Below is a small trained network, with its code and all its weights. Each question gives an input and a target symbol and asks what happens when units are switched off, that is, made to give their printed mean instead of their output.

import numpy as np


def w(rows, s, z=0):
    codes = np.array(rows[::2]) - 128.0
    scale = np.full(codes.shape[1], s)
    scale[-1] = z or s
    return codes * scale


def f(y):
    return y / 2 * (1 + np.tanh(0.7978845608 * (y + 0.044715 * y**3)))


def softmax(a):
    e = np.exp(a - a.max(-1, keepdims=True))
    return e / e.sum(-1, keepdims=True)


def log_softmax(a):
    a = a - a.max(-1, keepdims=True)
    return a - np.log(np.exp(a).sum(-1, keepdims=True))


def net(x, mask):
    ids = ['βγμφψω'.index(c) for c in x.split()]
    T = len(ids)
    res = E[ids] + P[:T]
    r = res
    for j in range(3):
        rows = slice(2 * j, 2 * j + 2)
        q, k, v = (r @ M[0][rows].T for M in (Q, K, V))
        z = softmax(np.where(np.tri(T) > 0, q @ k.T / 2**0.5, -1e9)) @ v
        o = O[0][rows]
        res = res + np.where(mask[j], z, o[:, -1]) @ o[:, :-1]
    y = f(res @ A[0][:, :-1].T + A[0][:, -1])
    res = res + np.where(mask[3:15], y, B[0][:, -1]) @ B[0][:, :-1]
    return log_softmax(res[-1] @ U[:, :-1].T + U[:, -1])


Q, K, V, O, A, B = {}, {}, {}, {}, {}, {}
E = w([
[62,178,90,243,111],'β',
[179,128,159,188,165],'γ',
[195,96,172,222,68],'μ',
[155,213,190,254,118],'φ',
[236,149,244,203,123],'ψ',
[137,93,76,216,89],'ω',
],0.0089)
P = w([
[112,144,52,2,80],'0',
[128,121,150,220,231],'1',
[181,188,34,33,90],'2',
[120,44,182,198,159],'3',
[205,235,3,82,84],'4',
[151,43,65,196,224],'5',
],0.0098)
Q[0] = w([
[179,123,110,254,145],'h0',
[125,17,174,201,196],'h0',
[123,162,87,181,119],'h1',
[173,115,85,208,142],'h1',
[82,152,137,40,111],'h2',
[111,21,165,187,180],'h2',
],0.054)
K[0] = w([
[175,230,47,85,36],'h0',
[233,166,53,252,147],'h0',
[138,142,114,184,52],'h1',
[146,195,4,104,101],'h1',
[108,70,218,161,182],'h2',
[234,165,107,188,145],'h2',
],0.039)
V[0] = w([
[21,181,44,118,193],'h0',
[172,6,23,157,52],'h0',
[104,143,102,145,151],'h1',
[111,143,172,91,108],'h1',
[160,112,98,76,240],'h2',
[155,111,102,92,221],'h2',
],0.019)
O[0] = w([
[203,5,234,63,94,83],'h0',
[92,210,220,58,205,207],'h0',
[164,107,151,114,125,128],'h1',
[106,115,50,130,133,62],'h1',
[227,117,118,106,206,2],'h2',
[202,109,112,104,189,8],'h2',
],0.012,0.0041)
A[0] = w([
[225,161,38,18,131,58],'n0',
[105,42,219,201,153,107],'n1',
[118,85,87,41,94,132],'n2',
[102,28,178,203,143,22],'n3',
[185,208,30,50,86,11],'n4',
[103,42,105,238,188,114],'n5',
[52,76,139,215,186,69],'n6',
[159,166,49,159,147,40],'n7',
[151,40,147,254,221,170],'n8',
[126,144,142,64,155,26],'n9',
[110,45,191,176,223,1],'n10',
[90,81,187,144,237,174],'n11',
],0.01,0.0067)
B[0] = w([
[177,178,120,143,178,171],'n0',
[68,113,119,156,163,244],'n1',
[137,149,174,177,122,144],'n2',
[179,89,55,62,172,195],'n3',
[85,53,101,207,153,172],'n4',
[68,167,210,146,115,230],'n5',
[198,97,133,117,166,233],'n6',
[144,96,109,3,124,181],'n7',
[135,108,135,108,76,254],'n8',
[96,128,143,62,121,159],'n9',
[67,186,100,121,103,180],'n10',
[183,120,101,145,117,247],'n11',
],0.025,0.0085)
U = w([
[161,49,181,141,122,111],'β',
[223,139,105,134,129,168],'γ',
[123,161,122,123,124,88],'μ',
[204,127,99,144,1,254],'φ',
[170,104,67,110,93,66],'ψ',
[195,128,142,65,83,82],'ω',
],0.0054,0.0046)

Each question gives the input, a string of symbols that net reads in full, and the target symbol t.
The units are the heads (2 rows each of Q, K, V and O) and the neurons (one row each of A and B). Each row of codes is followed by its name. A weight is (code - 128) times the scale printed after its matrix; where a second scale follows, it is the last column's (O, A, B and U).
mask holds one flag per unit, heads first, then neurons. A switched-off unit (its flag False) gives its mean, the last column of its rows in O or B, instead of its output. The means were averaged over made-up inputs and are rounded, as every weight is.
A unit's drop is (log p(t) with every unit on - log p(t) with that unit switched off) / (log p(t) with every unit on - log p(t) with every unit switched off).
The circuit of an input: a set's keep is (log p(t) with only the set's units on - log p(t) with every unit switched off) / (log p(t) with every unit on - log p(t) with every unit switched off). Starting from the 12 units with the biggest drops (on a tie, the unit counted first), units are removed one at a time, each time the one whose removal leaves the highest keep (on an exact tie, the one counted first), for as long as the keep stays at least 0.8.
units of the circuit, in order: the units of the circuit, biggest drop first
unit that matters most: the unit with the biggest drop
k most important neurons: the k neurons with the biggest drops, biggest first
which heads matter: for each layer, one digit per head in row order, 1 if its drop is at least 0.15 and else 0, layers parted by /
drop of u: that unit's drop, to one decimal
input μ φ γ ψ μ, target μ: which heads matter -> 100
input ψ γ β β ω, target ψ: units of the circuit, in order -> h0, n7, n4
input ω γ ψ μ μ, target ω: units of the circuit, in order -> h0, n9
input β φ ω γ, target μ: unit that matters most -> h0
input φ φ ψ φ ω γ, target μ: units of the circuit, in order -> h0, n10
input γ γ ω, target γ: units of the circuit, in order -> h2, n0
input β γ φ ω ψ, target β: which heads matter -> 100
input φ γ γ γ γ φ, target φ: which heads matter -> 001
input φ ψ ω φ, target μ: units of the circuit, in order -> h0, n10
input γ φ μ ψ γ ψ, target φ: 3 most important neurons -> n8, n11, n10
input γ γ μ ω, target γ: units of the circuit, in order -> h0, n6, n11
input γ μ φ φ φ ω, target β: units of the circuit, in order -> n5, h0, n6
input β φ ω, target β: units of the circuit, in order -> h0, n1
input ψ φ β ω φ, target ψ: most important neuron -> n7
input φ γ μ ψ φ φ, target β: 2 most important neurons -> n5, n1
input φ φ γ ω, target φ: 3 most important neurons -> n8, n11, n10
input γ φ φ, target γ: which heads matter -> 001
input γ ω ω ω, target μ: 2 most important neurons -> n10, n1
input μ ψ ψ γ, target ω: drop of n5 -> 0.1
input φ φ γ φ ψ ω, target ω: drop of n2 -> 0.0
input φ β φ φ γ β, target φ: drop of h2 -> 0.9
input φ γ ψ, target φ: most important neuron -> n1
